Here is a tiny trained network, its code and every weight. The questions are about switching its units off for an input and a target symbol, where a switched-off unit gives its printed mean instead of its output.

import numpy as np


def w(rows, s, z=0):
    codes = np.array(rows[::2]) - 128.0
    scale = np.full(codes.shape[1], s)
    scale[-1] = z or s
    return codes * scale


def norm(h):
    return h / np.sqrt((h * h).mean(-1, keepdims=True) + 1e-5)


def softmax(a):
    e = np.exp(a - a.max(-1, keepdims=True))
    return e / e.sum(-1, keepdims=True)


def log_softmax(a):
    a = a - a.max(-1, keepdims=True)
    return a - np.log(np.exp(a).sum(-1, keepdims=True))


def net(x, mask):
    ids = ['αβδζηθλμξπσφψω'.index(c) for c in x.split()]
    T = len(ids)
    res = E[ids] + P[:T]
    u = 0
    for l in range(3):
        r = norm(res)
        for j in range(2):
            rows = slice(2 * j, 2 * j + 2)
            q, k, v = (r @ M[l][rows].T for M in (Q, K, V))
            z = softmax(np.where(np.tri(T) > 0, q @ k.T / 2**0.5, -1e9)) @ v
            o = O[l][rows]
            res = res + np.where(mask[u + j], z, o[:, -1]) @ o[:, :-1]
        u += 2
    return log_softmax(norm(res)[-1] @ U[:, :-1].T + U[:, -1])


Q, K, V, O = {}, {}, {}, {}
E = w([
[147,126,182,114,80,217,159,77,67,83,58,46],'α',
[128,95,110,142,171,173,163,124,140,123,114,109],'β',
[90,146,142,67,125,219,139,143,135,112,131,113],'δ',
[127,133,186,133,55,174,57,143,130,205,28,123],'ζ',
[81,147,54,74,105,133,129,160,89,123,94,140],'η',
[102,167,90,131,127,152,119,106,87,140,138,162],'θ',
[115,106,129,174,137,118,80,153,82,161,129,41],'λ',
[118,129,101,182,112,133,85,76,96,150,182,88],'μ',
[86,71,105,75,114,91,131,80,135,166,168,117],'ξ',
[154,102,144,148,143,105,128,83,137,83,253,78],'π',
[200,158,135,109,118,94,140,162,111,81,146,144],'σ',
[153,115,162,62,174,95,75,1,208,126,47,163],'φ',
[181,127,34,109,113,89,97,167,164,156,190,192],'ψ',
[116,211,73,158,202,66,78,126,173,99,123,34],'ω',
],0.0058)
P = w([
[254,121,95,100,127,190,157,105,151,215,90,38],'0',
[169,123,121,97,150,166,84,123,91,156,138,116],'1',
[152,101,108,159,93,162,138,136,177,112,114,102],'2',
[118,119,137,111,146,149,81,135,86,124,139,148],'3',
[110,128,117,152,90,127,141,137,162,93,118,128],'4',
[103,115,142,125,130,152,77,144,102,103,135,170],'5',
[88,129,130,169,88,113,146,145,161,73,122,153],'6',
],0.0074)
Q[0] = w([
[139,87,184,58,187,152,2,96,67,132,122,156],'L0H0',
[202,161,105,84,139,101,123,89,79,174,146,107],'L0H0',
[100,100,111,137,124,182,78,120,98,116,123,136],'L0H1',
[116,112,152,128,96,100,122,153,159,66,105,169],'L0H1',
],0.0085)
K[0] = w([
[160,116,117,150,126,3,81,98,127,79,128,187],'L0H0',
[230,112,48,103,150,96,143,125,166,142,134,104],'L0H0',
[79,107,126,148,94,103,134,68,97,126,174,143],'L0H1',
[101,184,182,96,109,144,136,162,124,112,120,155],'L0H1',
],0.0077)
V[0] = w([
[133,128,217,5,92,130,171,142,169,54,253,95],'L0H0',
[49,22,20,141,83,106,136,10,83,174,187,106],'L0H0',
[93,76,222,69,114,200,176,164,122,120,80,151],'L0H1',
[98,159,104,249,111,225,88,7,80,138,153,198],'L0H1',
],0.0032)
O[0] = w([
[15,40,141,74,93,65,68,156,118,153,131,66,254],'L0H0',
[70,157,36,208,100,204,107,28,88,133,67,202,4],'L0H0',
[68,106,146,193,197,171,72,171,113,51,125,172,255],'L0H1',
[61,255,218,47,90,58,123,128,166,99,211,129,133],'L0H1',
],0.0042,0.00089)
Q[1] = w([
[176,139,105,166,157,59,251,65,58,207,118,128],'L1H0',
[69,105,81,234,4,67,231,129,254,67,75,132],'L1H0',
[94,167,94,218,84,65,226,136,182,105,87,54],'L1H1',
[183,135,93,96,175,89,154,91,75,204,120,120],'L1H1',
],0.0071)
K[1] = w([
[201,106,53,84,125,133,164,101,158,254,96,120],'L1H0',
[116,75,236,80,75,185,118,94,190,143,56,217],'L1H0',
[142,121,206,155,80,228,185,121,54,116,115,15],'L1H1',
[219,108,77,109,146,150,172,107,150,202,122,83],'L1H1',
],0.0069)
V[1] = w([
[151,159,165,176,135,118,17,158,141,182,53,103],'L1H0',
[121,103,154,162,54,182,198,234,54,207,191,162],'L1H0',
[135,105,132,106,210,88,61,70,253,149,120,177],'L1H1',
[127,151,34,170,152,109,101,207,154,189,194,150],'L1H1',
],0.0056)
O[1] = w([
[72,134,145,152,113,165,131,129,254,102,118,225,255],'L1H0',
[116,186,150,207,30,112,232,144,111,126,144,66,71],'L1H0',
[154,171,78,88,49,183,147,161,129,64,120,78,59],'L1H1',
[93,163,176,137,166,187,58,168,165,108,92,58,65],'L1H1',
],0.0076,0.0016)
Q[2] = w([
[137,84,168,126,123,130,172,148,110,87,157,140],'L2H0',
[145,172,180,72,198,145,154,254,69,139,93,208],'L2H0',
[124,93,130,109,146,35,153,202,170,158,101,43],'L2H1',
[163,161,162,101,120,139,146,149,156,108,106,88],'L2H1',
],0.0082)
K[2] = w([
[122,60,150,137,63,114,106,148,119,78,108,217],'L2H0',
[123,190,115,131,89,56,1,209,68,129,104,186],'L2H0',
[188,137,145,117,131,146,169,89,176,202,26,78],'L2H1',
[182,151,89,138,117,119,137,178,154,129,117,152],'L2H1',
],0.0076)
V[2] = w([
[134,69,110,156,40,198,80,185,170,226,130,200],'L2H0',
[43,77,154,126,150,240,24,103,28,98,253,158],'L2H0',
[184,109,179,194,105,108,34,223,75,35,240,136],'L2H1',
[34,128,101,197,118,95,50,140,15,54,138,146],'L2H1',
],0.003)
O[2] = w([
[189,95,131,108,86,39,158,191,113,135,82,108,201],'L2H0',
[172,102,144,193,114,70,150,97,219,132,202,56,122],'L2H0',
[253,91,89,150,153,150,103,86,141,169,65,129,45],'L2H1',
[183,141,95,98,122,223,167,142,133,206,42,124,1],'L2H1',
],0.005,0.0047)
U = w([
[156,81,108,136,134,72,207,76,97,172,133,201,111],'α',
[132,111,98,162,204,168,199,109,120,59,115,100,118],'β',
[69,102,172,107,109,43,123,166,117,100,167,95,143],'δ',
[99,162,155,188,97,166,178,144,210,125,102,203,32],'ζ',
[36,118,68,135,101,189,137,150,53,143,52,146,83],'η',
[98,220,141,110,112,143,127,78,94,168,150,190,124],'θ',
[143,106,185,210,206,163,125,156,110,201,89,96,202],'λ',
[154,211,145,161,122,148,121,64,135,169,177,108,246],'μ',
[102,50,94,91,94,127,60,90,68,200,121,76,6],'ξ',
[205,65,135,168,109,148,141,48,184,125,178,50,140],'π',
[254,108,162,159,129,110,143,188,74,84,89,155,147],'σ',
[126,80,112,69,170,144,62,118,169,97,122,191,132],'φ',
[209,175,13,86,35,132,145,171,132,101,155,131,174],'ψ',
[102,220,121,129,153,151,62,126,162,48,72,11,79],'ω',
],0.0098,0.0022)

Each question gives the input, a string of symbols that net reads in full, and the target symbol t.
The units are the heads (2 rows each of Q, K, V and O). Each row of codes is followed by its name. A weight is (code - 128) times the scale printed after its matrix; where a second scale follows, it is the last column's (O and U).
mask holds one flag per head, layer by layer. A switched-off head (its flag False) gives its mean, the last column of its rows in O, instead of its output. The means were averaged over made-up inputs and are rounded, as every weight is.
A unit's drop is (log p(t) with every unit on - log p(t) with that unit switched off) / (log p(t) with every unit on - log p(t) with every unit switched off).
The circuit of an input: a set's keep is (log p(t) with only the set's units on - log p(t) with every unit switched off) / (log p(t) with every unit on - log p(t) with every unit switched off). Starting from all 6 units, units are removed one at a time, each time the one whose removal leaves the highest keep (on an exact tie, the one counted first), for as long as the keep stays at least 0.8.
circuit, biggest first: the units of the circuit, biggest drop first
most important unit: the unit with the biggest drop
which heads matter: for each layer, one digit per head in row order, 1 if its drop is at least 0.15 and else 0, layers parted by /
drop of u: that unit's drop, to one decimal
input φ ξ η θ π, target φ: circuit, biggest first	L1H0, L0H0
input δ β ψ π, target ω: circuit, biggest first	L1H1
input η φ δ λ θ δ, target ζ: circuit, biggest first	L1H0, L2H1
input ψ σ α σ ξ, target α: which heads matter	00 / 01 / 00
input ζ δ ω α, target φ: which heads matter	00 / 10 / 00
input α δ μ η, target θ: which heads matter	11 / 00 / 01
input ω η η, target η: which heads matter	11 / 00 / 10
input ξ α δ, target δ: circuit, biggest first	L0H0, L1H0, L0H1, L1H1
input λ ψ ω η μ δ, target θ: circuit, biggest first	L0H1, L0H0
input δ δ δ ξ, target η: which heads matter	10 / 00 / 00
input λ φ δ ζ ζ μ, target θ: circuit, biggest first	L0H1, L2H1
input ψ σ ξ, target ξ: circuit, biggest first	L0H0, L1H0
input δ η σ ζ, target δ: circuit, biggest first	L0H0, L2H1
input η ξ β σ β, target β: most important unit	L0H0
input φ η η δ ζ δ, target σ: which heads matter	10 / 00 / 01
input δ ζ η, target ζ: which heads matter	00 / 10 / 00
input δ π δ δ, target ξ: circuit, biggest first	L0H0, L2H1, L2H0
input ψ φ ψ α φ σ, target ψ: which heads matter	00 / 01 / 00
input η λ σ, target σ: which heads matter	10 / 11 / 10
input φ φ μ, target φ: most important unit	L1H0
input μ ξ ψ μ σ, target σ: which heads matter	10 / 11 / 00
input δ ζ ξ, target ζ: drop of L1H0	1.2
input ζ π ψ ω β, target ζ: drop of L1H0	0.8
input δ λ η ψ η θ, target ω: drop of L1H1	1.3
input θ α η δ, target λ: drop of L2H1	0.4
